Here is a tiny trained network, its code and every weight. The questions are about switching its units off for an input and a class, where a switched-off unit gives its printed mean instead of its output.

import numpy as np


def w(rows, s, z=0):
    codes = np.array(rows[::2]) - 128.0
    scale = np.full(codes.shape[1], s)
    scale[-1] = z or s
    return codes * scale


def f(y):
    return np.maximum(y, 0)


def log_softmax(a):
    a = a - a.max(-1, keepdims=True)
    return a - np.log(np.exp(a).sum(-1, keepdims=True))


def net(x, mask):
    res = np.array(x, float).reshape(1, 4) / 4 @ E
    y = f(res @ A[0][:, :-1].T + A[0][:, -1])
    res = res + np.where(mask, y, B[0][:, -1]) @ B[0][:, :-1]
    return log_softmax(res[-1] @ U[:, :-1].T + U[:, -1])


A, B = {}, {}
E = w([
[151,145,216,176,113,152,4,20],'x0',
[158,247,123,202,141,176,236,52],'x1',
[140,173,116,255,110,100,88,239],'x2',
[125,254,19,48,66,109,64,120],'x3',
],0.0052)
A[0] = w([
[129,102,136,75,132,121,141,85,50],'N1',
[127,125,95,104,139,111,192,192,65],'N2',
[134,194,85,83,127,131,84,140,80],'N3',
[134,63,155,177,138,136,164,124,77],'N4',
[134,118,137,119,126,113,110,146,147],'N5',
[129,122,95,92,129,135,206,207,81],'N6',
[126,67,119,87,129,128,65,157,132],'N7',
[130,182,80,83,110,124,80,138,102],'N8',
[130,182,122,255,125,110,75,235,12],'N9',
[130,45,127,80,122,125,42,178,126],'N10',
[137,149,170,160,131,128,48,76,86],'N11',
[134,222,132,194,130,141,239,45,122],'N12',
[129,206,88,89,112,127,91,129,111],'N13',
[129,133,148,147,135,139,67,93,92],'N14',
[126,135,169,167,133,124,53,72,92],'N15',
[128,112,134,67,134,133,163,67,6],'N16',
[126,102,141,42,131,124,166,35,10],'N17',
[128,35,200,186,128,134,185,129,76],'N18',
[130,118,93,114,138,128,156,169,67],'N19',
[121,186,98,87,119,126,98,126,76],'N20',
[123,91,138,97,125,118,89,162,128],'N21',
[131,119,123,139,121,123,113,110,78],'N22',
[132,131,140,144,123,139,71,98,49],'N23',
],0.013,0.0018)
B[0] = w([
[130,94,122,123,112,160,98,145,180],'N1',
[123,139,112,111,83,124,193,118,204],'N2',
[130,92,152,144,168,107,144,111,198],'N3',
[131,94,144,142,175,104,143,102,203],'N4',
[131,150,129,127,131,129,117,133,159],'N5',
[129,143,114,116,64,122,197,109,219],'N6',
[130,196,128,136,137,120,92,144,220],'N7',
[126,95,148,149,175,111,140,105,205],'N8',
[133,48,118,100,108,205,46,157,248],'N9',
[128,225,135,137,143,117,81,142,255],'N10',
[125,138,108,112,84,124,201,123,212],'N11',
[125,252,135,132,143,98,59,159,239],'N12',
[127,94,150,149,176,105,142,105,203],'N13',
[123,135,113,118,94,118,171,124,185],'N14',
[124,137,108,111,87,121,198,125,211],'N15',
[133,82,123,124,109,169,89,146,190],'N16',
[133,60,112,120,104,183,80,164,222],'N17',
[125,76,150,153,199,91,151,86,247],'N18',
[124,138,120,122,97,125,166,118,174],'N19',
[129,97,144,142,165,114,144,110,187],'N20',
[131,180,130,136,133,122,106,137,195],'N21',
[129,131,126,125,121,124,141,129,140],'N22',
[125,134,117,120,103,120,173,124,175],'N23',
],0.028,0.009)
U = w([
[146,254,150,147,170,85,55,171,254],'0',
[146,50,195,188,248,71,154,44,94],'1',
[130,140,78,71,36,116,241,102,43],'2',
[169,37,116,91,119,251,44,185,134],'3',
],0.0084,0.00044)

Each question gives the input, the list of numbers given to net, and the class t.
The units are the neurons (one row each of A and B). Each row of codes is followed by its name. A weight is (code - 128) times the scale printed after its matrix; where a second scale follows, it is the last column's (A, B and U).
mask holds one flag per neuron, in row order. A switched-off neuron (its flag False) gives its mean, the last column of its row in B, instead of its output. The means were averaged over made-up inputs and are rounded, as every weight is.
A unit's drop is (log p(t) with every unit on - log p(t) with that unit switched off) / (log p(t) with every unit on - log p(t) with every unit switched off).
The circuit of an input: a set's keep is (log p(t) with only the set's units on - log p(t) with every unit switched off) / (log p(t) with every unit on - log p(t) with every unit switched off). Starting from the 12 units with the biggest drops (on a tie, the unit counted first), units are removed one at a time, each time the one whose removal leaves the highest keep (on an exact tie, the one counted first), for as long as the keep stays at least 0.8.
circuit, biggest first: the units of the circuit, biggest drop first
k most important neurons: the k neurons with the biggest drops, biggest first
drop when u is switched off: that unit's drop, to one decimal
input [-5,-1,7,6], class 3: circuit, biggest first : N9
input [-1,5,6,3], class 3: 3 most important neurons : N9; N10; N7
input [-7,-4,-8,-5], class 3: 2 most important neurons : N17; N16
input [7,5,-7,5], class 2: 3 most important neurons : N9; N11; N15
input [6,-5,-1,5], class 2: 4 most important neurons : N12; N11; N15; N18
input [-2,0,1,0], class 2: 3 most important neurons : N9; N12; N17
input [6,-7,-3,8], class 1: 4 most important neurons : N8; N12; N13; N3
input [-8,-7,4,7], class 2: 4 most important neurons : N6; N2; N12; N18
input [6,2,-7,7], class 1: 4 most important neurons : N9; N13; N8; N3
input [6,-2,7,8], class 1: 2 most important neurons : N13; N8
input [-8,0,5,8], class 1: 2 most important neurons : N13; N8
input [-7,2,1,-6], class 2: 2 most important neurons : N6; N2
input [-3,1,-7,7], class 1: 4 most important neurons : N9; N13; N8; N3
input [2,5,-8,5], class 3: circuit, biggest first : N17
input [-6,-2,-8,-7], class 3: 3 most important neurons : N17; N16; N1
input [-6,-4,8,-5], class 3: drop when N9 is switched off : 8.0
input [-5,-8,6,-8], class 0: drop when N5 is switched off : 0.1
input [6,-1,-3,-5], class 2: drop when N8 is switched off : 0.2
